[128 = 0]
0: [139 122 100 161 138  84 180 175 119 148 123 112 178 122 163  98 127 115
 148 127 138 144 106 122 191 141 108  52 136 137 142 156 122 127 104 133
 173 142 133 143  98 117 150 113 160 178  98 125 165 142 112 124  96 141
 163 106 118 111 121]
1: [116  99 107  97 146  82  92 142 123 131 141 166 143  96 157 167 127 179
 198 118 216 112 122 128 120 119 142 150 134 141 120 132 139 120 154 141
 109 150 146 126  99 190 111 125 152 169 130 134 112 144 110 125 133 132
  96 146  92 134 140]
2: [126  94 117 111 131  85 156 215  72 131 128 129 145  69 161 109 129 173
 219 163 177 117 136 107 151 119  96  57 138 202 132 138 147 125 131 172
 130 144 133 183  81 171 112 112 188 147  89 127 134 127 147 126 127 158
 133 138 100 136 130]
3: [128 104 105 127 151  60 133 139  95 146 107 150 167 107 150 107 143 157
 182 141 184 125  96 114 183 127 115  82 146 151 126 155 130 138 132 111
 137 161 137 142  98 171 138 109 174 139  78 112 131 139 120 129 112 137
 123 152 115 136 154]
4: [152 141 137 142  92 185 111  78 146 120 118 123  76 158 106 147 126  96
  61  77  74 131 140 141  85 163 135 181 107 101 130 104 117 147 136 123
 108 115 122  80 161  82 130 132  97  98 164 119 108 133 144 140 131 118
 136 119 153 131 110]  1 0 3
5: [119 171 139 156 124 154 166 133 110 104 119  69 142 183 142  97 120  92
  48 145  61 147 123 139 138 146 106 124 122  86 149 145 103 117  97 127
 118  98 125 149 136  47 150 137 109 110 147 105 141 114 125 104  95 145
 150  81 160 119 127]  4 0 3
6: [153 155 110 175  92 120 179 137 132 136 128  48 126 200 158  73 128  61
  29 134   9 133 119 118 186 134 112 106 129  98 137 154 108 121  85 113
 138  90 116 140 154  65 169 168 122 130 117 136 180  95 101 108  77 129
 172  76 128 120 119]  5 0 4
7: [109 139 157 126 119 213 155 133 114 105 122  75  95 181 132  95 114  92
  66 136  77 126 151 144  87 129  91 109 101 123 157  97  96 135 117 180
 131 112 125 165 158  51 147 130 106 131 162 130 139  70 152 135 118 133
 134  98 151 121 110]  5 4 6
8: [130 108  76 149 108  84 176 180 115 141 134 115 192 115 167 113 133 154
 146 129 117  99 121 116 190 118  88  79 148 142 132 164 137 101 114 125
 149 157 137 165  86 133 136 116 144 157  84 121 141 146 105 129  99 149
 146  96  95 130 150]  0 3 2
9: [138 148 139 135 115 171 130 109 147 112 117  78 111 164  95 111 115  81
  33 104  77 150 130 135  79 135 110 172 128 105 138  97  95 153 131 134
 118 106 112 123 168  84 142 137 115 144 150 142 151  99 133 132 130 114
 139 118 162 111 114]  4 7 5
10: [145 131 132 122 131 164  45  63 162 128 130 168 105 116  84 144 126 140
 141 107 150 130 123 127  85 123 157 201 120 128 101 112 139 137 151  97
 100 105 121 114 143 143  99 143 111  98 142 109 116 117 132 126 140  94
  90 161 121 141 135]  4 1 9
11: [133 126 152  75 129 147  39 114 136 143 109 183  74  61  79 149 116 171
 200 120 172 140 131 143  80 131 153 161 125 129 113 107 131 125 150 181
  93 132 115 116 139 171  68 119 121  92 181 143  92 122 149 118 147 122
  80 187 103 142 115]  10 1 4
12: [113  89 118 120 151  49 121 130 116 135 152 143 134  80 124 148 129 173
 218 147 188 118 129 129 160 118 153 131 133 147 117 128 139 125 153 134
 124 140 147 138  97 169 122 133 152 164 115 108 108 183 113 124 132 123
 119 139  95 153 126]  1 3 2
13: [107 104 148  70 145 127  80 178 125 150 143 199  95  59  95 171 129 150
 207 134 215  99 138 133  93 122 138 136 132 145 107 110 126 139 176 149
 136 154 140 122 141 187  96 109 146 140 147 109  83 161 152 127 166 147
  86 165 112 132 140]  1 11 12
14: [117 146 177  85 122 255  97 117 111  78 120 113   1 169  90 158  87 101
  80 114 128 143 180 139   1 141 169 159  99  93 156  72  90 142 140 169
  88 116 106 101 212  92 108 134 117 118 181 150 108 113 191 124 175 146
  81 172 169 133 116]  4 9 7
15: [117 127 138 154 134 172 209 183 121 111 147  61 128 190 161 118 129 118
  46 133  91 136 145 150 123 114 109 102 126  97 149 118 110 141 119 157
 133 133 125 148 126  59 178 134 119 168 115 117 126 142 145 128 122 146
 154  96 153  98 117]  5 7 9
16: [150 141 139 110 124 168  60  49 154 106 124 146  99 121 106 152 123 139
 114 104 133 129 125 138  76 146 167 210 117 106 112 111 122 156 157  97
 119 129 131  76 141 165 116 132 113  96 134 146 112 146 117 126 155 112
 104 157 137 119 142]  10 4 11
17: [132  97  95 129 137  44 112  89 129 149 137 167 178  78 124 160 131 146
 217 113 192 120 101 122 147 138 160 124 155 133 128 149 144 133 157  86
 119 140 124 136 108 192 108 119 149 129 102  89 113 164 121 111 128 134
 137 136  98 146 132]  12 1 3
18: [120 117 128 158 128 103 191 195  80 121 119  92 165 143 156  98 137 123
 157 162 113 111 112 100 183 113 106  43 123 147 143 156 123 115  98 167
 143 119 138 147  89 135 129 138 162 155 103 136 164 106 121 153 115 135
 146 127 111 129 143]  0 8 2
19: [110 147 157 111 117 224 130 100 146 102 117  98  38 164 107 140  96  92
  66 130 126 129 168 145  52 137 159 185 105 123 130  81 101 124 138 146
 121 119  99 118 167  69 157 129 100 122 149 121  83 108 136 136 161 125
 134 126 153 119  99]  4 9 14
20: [118 131 144  98 106 202  71 104 141 121 143 135  51 123  86 151 105 136
 135 114 144 147 143 125  45 124 173 184 108 122 142  99 127 147 148 122
 107 132 130 111 149 140 108 136 121 120 165 145 101 131 141 125 134 130
  64 161 143 121 120]  16 10 11
21: [117 119 110 123 149  51 202 206 107 132 133 137 202 110 157 125 134 147
 191 140 146 130 103  92 184 108 111  54 160 134 130 170 168 123 125 126
 136 159 122 155  93 153 145 119 144 167  85 122 139 151 115 116  94 149
 143 110 111 135 142]  8 0 3
22: [154 122 111  97 133  91  40  57 164 152 127 177 114 101  64 136 129 152
 180  95 143 133  98 122 141 139 168 174 105 131 110 148 155 132 131  88
  85 109 133 104 150 185  89 138 121  73 148 127 108 118 117 106 143  86
  88 140  98 135 124]  10 16 11
23: [154 159  97 189 122 133 131 107 173 124 127  89 161 208 109  79 129  78
  77 101   9 138  96 126 176 128 105 142 129 101 125 156 108 117  99  62
 112  93 151 118 131  50 195 140  81 136 130 120 156 127 107 137 115  95
 187  72 144 112 131]  6 5 9
24: [154 148 125 165 124 178  68  47 185 136 126 120 109 172 112 127 120  82
  69 105  32 138 111 145 118 146 150 196 134  99 117 123 107 113 113  78
 101  92 132  93 184  87 133 137  72  99 170 121 134 108 120 134 131  89
 126 110 142 134 101]  4 9 23
25: [132 123 141 168 117 158 207 177 120 136 127  65 140 180 150  75 117  93
  67 151  76 143 132 106 142 120  93  75 128 105 161 130  99 134  96 152
 141 134 130 139 110  56 155 131 117 184 127 128 168 105 121 140 100 139
 181  90 148 101 128]  15 5 6
26: [119 101 111 110 136 103 126 159  91 156 140 171 136  64 134 132 115 171
 199 144 185 122 129 116 145 120 113 108 126 147 120 127 155 110 130 147
 135 145 147 164 105 163  88 116 158 125 136 139  99 146 131 131 126 158
 132 141 112 123 115]  12 1 2
27: [124 115 132 115 126 128  64  79 124 119 134 195  81  85 102 137 122 163
 199 107 177 126 123 127  99 144 148 164 110 152 115  97 148 143 146 121
 104 111 130 101 144 182  74 111 138  87 159 140 109 118 126 125 172 119
  85 158 128 143 116]  11 10 22
28: [135 159 143 157 117 171 179 127 123 126 134  92 120 168 151 124 142  94
  70 130  73 126 144 131 130 132 106 125 125 108 158 122 108 123 106 127
 134 137 107 122 136  72 138 124  94 132 110 130 134 102 128 134 105 143
 156 104 147 121 129]  5 15 25
29: [106  96 149  95 134  72 167 196  87 140 109 141 135 111 145  96 150 169
 192 135 212 124 117 123 155 115 110  70 135 166 151 144 140 113 124 164
 152 155 123 156  67 194 108 112 166 194  94 115 134 122 140 115 128 139
 130 141  87 131 137]  2 3 26
30: [125 134 143 141 108 181 212 189  91 112 131  40 107 168 151  86 124  64
  59 144  66 134 139 134 107 113  86  58  98 104 159 116 108 130  85 182
 152 121 118 175 134  71 155 130 114 143 122 131 149  98 159 112 109 163
 138 101 141 109 122]  25 15 7
31: [154 156 117 118 117 191 106  61 175 107 112 110  79 172  78 140 113  90
  85 108  68 138 148 129  82 144 136 189 111 106 140 112 113 121 102  98
 110  81 131  96 175  87 128 140  92  91 166 134 123 115 121 135 157 103
 129 128 147 154 112]  4 24 9
32: [121  97 115 131 153  36 115 157 101 157 123 145 162  79 142 105 137 141
 179 120 157 126 103  87 180 131  99  92 133 161 123 138 144 117 123 137
 138 138 144 162 101 152 109 129 173 107 107 125 161 115 119 110 110 141
 145 139 122 145 144]  3 26 2
33: [148 157 133 138 121 216   1  61 167 102 126 104  85 128  93 133 115  64
  65  97  80 137 154 133  68 149 149 201 116 104 119  91  91 126 112  98
 116 103 122 124 136  99 121 138 114  84 168 140  99 105 150 126 144 107
 118 126 134 137 115]  31 4 24
34: [124 123 128 143 126 135 193 172  97 125 119  71 142 160 167  97 144 104
  76 137  80 135 136 127 144 117  90  85 143 118 154 139  93 114 108 165
 158 114 125 162 118  88 162 128 127 174 118 140 161 128 141 155 110 161
 166  95 135 112 120]  25 15 30
35: [149 164 135 103 120 148  57  66 167 126 124 174 119  82  85 142 107 145
 163 120 121 134 115 129 116 147 150 196 115 106 105 140 153 124 116 103
 105 113 128 128 156 152  79 132 124  99 148 142 105  94 107 117 135 116
  72 150 122 165 123]  10 22 27
36: [126 163 127 138 115 208  88  64 172 121 101 112  77 148 108 163 115 110
  57 121  44 129 129 126  88 160 140 206 129  92 119  96 116 147 111 107
  96  97 127 109 162 113 125 161 108  86 160 148 143  92 113 147 128 108
 130 146 158 141 112]  31 4 24
37: [111  99 149  56 145 135  59 144  95 119 144 185  58  21  99 155 125 195
 198 136 229 128 149 137  54 124 141 132 108 165 123  89 139 122 148 170
  94 142 103 149 144 198  38 109 166 114 136 144  89  93 165 108 169 164
  43 173 119 159 114]  11 13 27
38: [147 159 145 118 113 214 124  53 150 101 122 147  60 150 100 115 106 112
  97 111  52 152 129 138  85 136 128 193 102  74 134 112 111 125 138 120
 112  98 138 105 175  78 114 124  90  89 170 153 129 103 121 121 142 103
 122 137 151 136  89]  31 4 36
39: [128 133  94 150 161  70 157 121 139 155 138 165 204  81 155 126 136 152
 199 128 159 107 119 127 192 135 123 111 144 154 136 144 146 135 132  93
 140 140 148 126  91 178 125 137 145 139 108 114 137 168 111 138 116 133
 146 128  79 154 139]  3 17 12
40: [121 152 136 165 121 202 155 107 115 114 124  84 127 170 133 102 124  91
  50 138  72 146 144 146 123 119 118 138 118 117 141 127 112 132 102 116
 129  98 116 110 138  68 171 149  91 124 128 121 138 118 125 142  91 132
 149 103 152  88 142]  28 5 9
41: [116 110 131 131 119  44 135 165 116 146 130 176 164  69 125 134 129 154
 217 134 181 122 114 113 149 110 122 135 127 151 132 139 133 109 152 149
 127 150 148 139  85 197 110 110 155 133  97 142 122 130 130 126 118 135
 108 136 100 123 127]  26 12 1
42: [131 138 126 136 116 175 179 128 139 111 125  65 115 195 136 122 145  96
  75 131  84 127 140 146  98 114 114 144 125 126 159 124  94 155 110 143
 138 125 113 127 151  73 189 157 123 130 134 118 155 123 116 124 118 130
 157  92 177 121 105]  28 40 15
43: [121 133  90 157 146  71 199 151 107 148 133  88 208 148 167  98 151 119
 134 134  96 117 113 116 219 117  93  76 148 105 132 155 151 127  97 126
 150 111 111 150  77  93 166 105 152 154  95 128 171 140 112 133  99 126
 174  92 113 126 139]  0 8 18
44: [131 151 190  96 113 240  94  80 155 114 140 124  48 153  90 159 101  96
  54 104 122 144 187 154  31 132 158 180 131 101 144  70  89 118 148 138
  92 115 117  96 176 111 125 124 106  92 170 132  83  98 152 141 165 130
 101 170 168 116 124]  19 14 20
45: [142 144 116 140 113 118 215 156 113 129 139  60 179 149 157  90 120 110
  93 156  64 128 113 111 190 129  92  78 133 108 146 152 108 106  77 137
 156 139 110 178 114  90 160 118 117 116 103 126 154  95 110 109  97 164
 180  82 131 122 119]  34 25 43
46: [105 124 130 151 125 150 188 194 132 109 131  45 129 184 155  94 116  61
  62 156  54 124 154 142 159 127 108  84 121 121 144 128 113 114  95 149
 159  96 120 150 135  47 174 142 122 158 134 139 152 111 132 125  92 147
 156  72 129 112 120]  25 34 30
47: [118 110 109 157 129  91 191 210 119 140 148 102 157 120 154 102 132 132
 145 161 160 126 143 109 173 120  84  63 140 131 116 148 163 144 117 146
 168 155 127 168  95 153 155 118 160 153  85 109 150 147 117 135  88 149
 161 106 140 134 141]  0 8 21
48: [125 129 108  97 141 106  42  70 153 138 145 210 146  71  87 142 106 162
 194 126 149 109 110 133 112 139 156 190 123 153 103 114 145 124 155 108
 100 145 137 117 143 191  93 108 143  89 176 135 113 123 113 107 143 109
  76 172 116 171 138]  27 22 35
49: [126 122 137 138 108 159 213 200  81 101 118  72 110 173 175  93 125  95
  60 146  98 145 173 115 137 103  94  76 146  91 168 120  91 116 116 190
 151 136 135 159 128  85 180 143 108 177 120 124 128 132 169 110 111 144
 162  80 155  97 117]  15 34 30
50: [120 137 113  96 135  86  96 151 103 123 112 197 120  57 133 148 118 186
 195 132 215 102 111 114 145 123 143 124 143 138 111 122 133 129 150 147
 120 140 115 137  89 185  97 123 151 130 146 120 108 158 130 134 139 131
  85 172 123 152 147]  1 26 12
51: [106 106 114 176 120 117 198 150 130 142 116  76 170 171 162 136 138  84
  87 149  88 125 128 124 153 117 105  89 132 118 140 156 130 123  98 145
 160 141 133 136  98 110 162 143 128 160 107 121 159 117 117 142 111 142
 169  96 145 127 116]  34 25 45
52: [142 125 135 121 136 112 194 205  93 129 125  98 165 141 176 104 155 127
 119 152 149 133 119 101 151  94  89  75 129 170 123 129 119 132 103 170
 142 132 123 166  95 112 145 100 132 153  90 137 129 112 125 111 114 159
 142 107 114 117 133]  18 47 0
53: [145  95 107 121 134  60 109 135 128 135 146 173 141  79 152 137 142 153
 189 133 174 135 137 133 156 122 141 105 129 151 110 133 136 124 151 117
 119 139 131 134  99 171 102 114 150 150 103 133 114 151 136 127 135 146
 128 118 103 137 125]  12 41 26
54: [146 137 128 122 138 172  90  36 163 124 120 160 109 135  64 140 127 127
  79 106  67 134 120 141 104 158 173 205 132 105 114 126 122 129 122  90
 110  99 122  92 171 116 121 145  54  81 158 121 108 115 108 127 139  91
 126 128 169 124 132]  24 31 36
55: [126 136 152  61 147 166  78 111 131 125 110 199  79  79  78 164 119 187
 182 129 180 130 136 137  78 126 154 153 129 146 101  96 151 139 143 153
 106 130 113 128 136 184  52 128 156  99 139 137  77 110 144 121 162 124
  67 186 115 167 110]  11 27 37
56: [130 133 166  96 112 238  83  85 132  98 119 129  21 164  71 160 106 105
  66 106 100 143 141 134  33 122 162 200 109 119 116  88 105 127 138 135
 104 104 117  98 184 120  95 121 107  76 153 143 113 111 152 118 163  99
  79 168 164 133 111]  44 14 20
57: [ 97 119 129 154 134 135 197 210  96 115 126  75 145 157 185 102 132 112
 103 166 100 129 145 131 161 116 105  87 158 130 150 103 125 107 117 153
 144 133 150 151  99 101 172 114 133 137  93 124 137 110 118 131 130 139
 153 112 142 102 116]  34 51 52
58: [159 159 123 150 114 176  55  41 166 116 119 145  95 158  73 139 117 109
  68 101  82 123 125 130 100 157 131 202 111  77 116 109  93 120 114  76
 106 102 120  96 180  96 123 122 109  65 163 117 125 111 111 119 155 105
 113 128 140 132 105]  31 24 54
59: [117 108 121 130 135  75 121 160 115 143 123 177 164  99 148 143 136 164
 182 146 190 110 134 136 156 106 132  87 145 162 136 128 122 135 152 129
 149 140 131 117  71 180 137 109 152 179 110 117 118 193 134 131 129 150
 120 150  99 139 138]  53 12 3
60: [150 170 134 107 110 138  54  93 146 127 117 167  77 109  89 153 109 153
 118 115 121 128 124 137  76 124 159 188 119 102 108 115 152 118 136 111
  86 101 133 135 155 145  82 137 127  90 154 136 115  96 132 135 167 103
  96 174 125 155 132]  10 35 16
61: [130 125 129 130 123 115 210 227  57 139 132  85 129 120 172 118 137 124
 150 150 151 123 144 116 152  83  83  66 119 138 166 128 103 131 114 184
 146 138 126 151 108 121 147 132 133 155 110 138 144 143 134 117 116 155
 157 117 117 106 124]  52 18 57
62: [132 122 133  84 118 106  44  61 149 140 107 195  88  97  84 148 125 147
 175 102 169 139 121 145  97 133 174 175 109 132 120 115 137 128 139 117
  80 114 122 126 151 172  76 126 117  94 132 126 112 131 115 140 156 114
  98 181 136 142 132]  27 10 22
63: [117 159 150 108 144 219  97  96 150  97 108 145  56 131  86 150 112 103
  53 114  90 161 149 129  58 139 153 188 106 103 130  71 109 125 124 142
  72  92 120  90 178  72 107 136  81  90 169 134 111  83 146 119 163 109
 115 150 149 122 116]  56 44 38
64: [133 128  87 123 148  55 132 143 124 129 130 173 153  81 132 140 129 164
 184 139 208 118 116 109 165 124 133  88 145 169 119 156 151 106 109  93
 131 152 120 161 101 162 129  92 158 152 111 120 133 136 111 140 114 129
 122 136  84 136 140]  3 53 39
65: [155 145 140 155 128 186 187 150 131 128 128  66 116 186 133  87 128  77
  42 143  64 135 151 131 112 124 115 148 130 115 155 156  90 133 108 126
 125 117 118 118 136  45 178 139  96 147 120 129 140 127 112 141 129 121
 165  81 154 104 108]  42 40 28
66: [160 145 145 121 122 175  48  70 146 139 132 161  71 118  84 125 121 145
 124 101 113 134 130 131  75 144 156 190 123 136 107 106 114 124 128 123
  90 114 134  94 151 154  94 134  96  67 170 140 112 102 127 101 152 103
  77 145 118 123 118]  10 60 16
67: [116 136 111 158 125  80 189 168 111 139 141  91 206 137 162 111 138 105
 109 136 129 128 132 113 193 115  83  70 145 124 118 139 134 122 121 140
 152 133 122 142  97 108 151 125 172 151 105 124 163 142 126 115  89 128
 186 101 138 107 131]  43 0 47
68: [123 137 135 109 134 147  49  25 173 106 129 183 110 109  97 148 133 113
 143 127 139 122 137 140  94 136 171 192 125 132 109 124 116 142 145  80
  94 129 135  97 142 153 104 125 107 128 142 131 101 127 135 127 145 110
 121 152 139 138 118]  10 16 62
69: [115 140 140 143 115 188 180 135 121  84 128  93 101 182 124 120 129  69
  88 112  63 133 150 133 113 125  98  92 100 102 151 116 102 148 116 163
 122 131 131 124 149  69 159 139 101 132 137 132 124 101 133 129 138 131
 147  70 138 108 105]  7 28 42
70: [129 155 136 149 126 195 126 103 162 126 132  96 131 170 107 117 114  97
  58 125  78 134 148 122 111 115 141 144 104 117 132 126 118 127 132 107
 127  98 110 103 157  76 140 129 111 102 136 129 142  97 120 127 121 130
 148 107 151 125 116]  40 9 28
71: [121 107 107 107 146  88  69  81 144 146 132 223 124  79 123 134 125 166
 218 129 172 128 106 131 123 148 180 179 100 143  95 116 145 134 143 123
 111 141 136 119 122 189  78 120 157  86 140 128  92 147 127 126 138 125
  79 171 108 156 143]  48 27 62
72: [110 106 113 131 128 106 204 199 103 126 134  98 145 105 173 110 131 117
 158 144 147 122 153 103 152 113  74  46 134 136 149 141 146 131 116 150
 166 148 125 139  71 148 141 112 182 169  88 127 104 151 152 136 134 173
 156 102 127 120 145]  47 61 52
73: [133 146 131 140 101 172 200 175 124  98 112  46 120 178 133 100 130  83
  45 157  83 151 138 131 138 116  87  69 132 111 164 136 112  98 124 144
 143 112 131 169 131  50 154 145 131 138 127 133 156  84 130 115 109 134
 153 111 160 116 131]  30 46 25
74: [146 147 136 141 105 188 148  94 140 129 128  83 109 185  99 121 111  70
  72 123  47 141 113 150 114 123 123 164 112 108 118 137 120 129 109 117
 127 107 104 137 178  57 130 156 114 115 136 143 138  79 116 117 114 103
 142 108 150 131 118]  70 9 40
75: [116 139 149 147 131 198  97  78 136 107 139 122  89 152  92 128 126  87
  54 101  94 128 120 138  85 145 127 169 111 120 158 102 102 148 130 132
 126 107 121 102 159  77 148 156 106 132 133 139 123 114 149 123 127 124
 132 105 155 108 112]  9 4 70
76: [141 121 106 169 131  74 188 158 126 136 127  81 186 141 160  99 158 112
  84 141  92 134 116 115 201 110 100  88 134 126 139 153 127 117 131 107
 141 133 140 150 113 100 181 121 129 159  99 111 164 124  99 130 103 131
 190  83 127  99 135]  67 43 51
77: [138 135 131  98 108 149  85  60 178 114 111 155  98 122  70 133 128 117
 117 101 113 139 143 136  90 163 164 190 139 117 137 111 127 124 139 115
 112 119 147  96 152 147 122 135 111  73 162 132 122 123 117 127 150  93
  78 142 134 139  98]  66 16 10
78: [134 125 144  92 124 100  55 106 136 126 148 234 107  64 102 158 136 176
 187 119 223 114 116 113  87 142 173 169 129 152  86 133 150 133 155 106
 150 144 127 139 136 207  70 121 157 108 150 132  96 146 134 136 138 124
  99 180 117 140 114]  71 27 48
79: [117 113 107 155 126 131 173 182 102 128 111  70 135 179 164  97 140  67
  92 157  88 134 131 103 128 121 113 111 137 118 155 138 106 118 113 161
 150 147 101 156 103  49 176 142 121 171 139 134 161  97 148 124  81 160
 179  66 143 107 115]  34 25 46
80: [135 150 157 147 140 193 135  97 148 109 126 107 100 188 106 116 112  75
  47 100  82 116 146 132  90 152 139 139 110 129 150 103 104 103 134 137
 104  94 120 132 153  81 140 133  97 130 153 144 124 114 133 122 121 126
  99 111 149 127 115]  75 70 9
81: [118 119 124 154 122 108 212 212  84 125 126  90 149 122 163 113 131 107
 145 166 145 125 139 114 141 104  99  49 105 162 136 140 126 117 132 137
 145 134 132 169 117 120 143 141 158 163 101 152 151 121 136 108 105 144
 162 106 125 122 120]  61 52 18
82: [158 183 153 134 106 206  97  66 156 109 112 136  60 146  91 143 120  86
  67 110  77 132 129 150  75 121 142 192 130 103 122 131 102 142 105 104
 100  77 122 108 172  88 155 122 100  91 153 141 128  75 135 123 143 103
 104 153 137 114 116]  31 38 36
83: [125  93 128  93 132  95  91 144 117 130 111 177 121  85 118 129 113 169
 170 120 201 123 132 113 108 116 155 132 114 151 124 124 146 138 141 117
 122 134 115 141 126 193  81 137 142  99 150 130 109 129 123 106 156 141
  97 151 101 153 148]  50 1 27
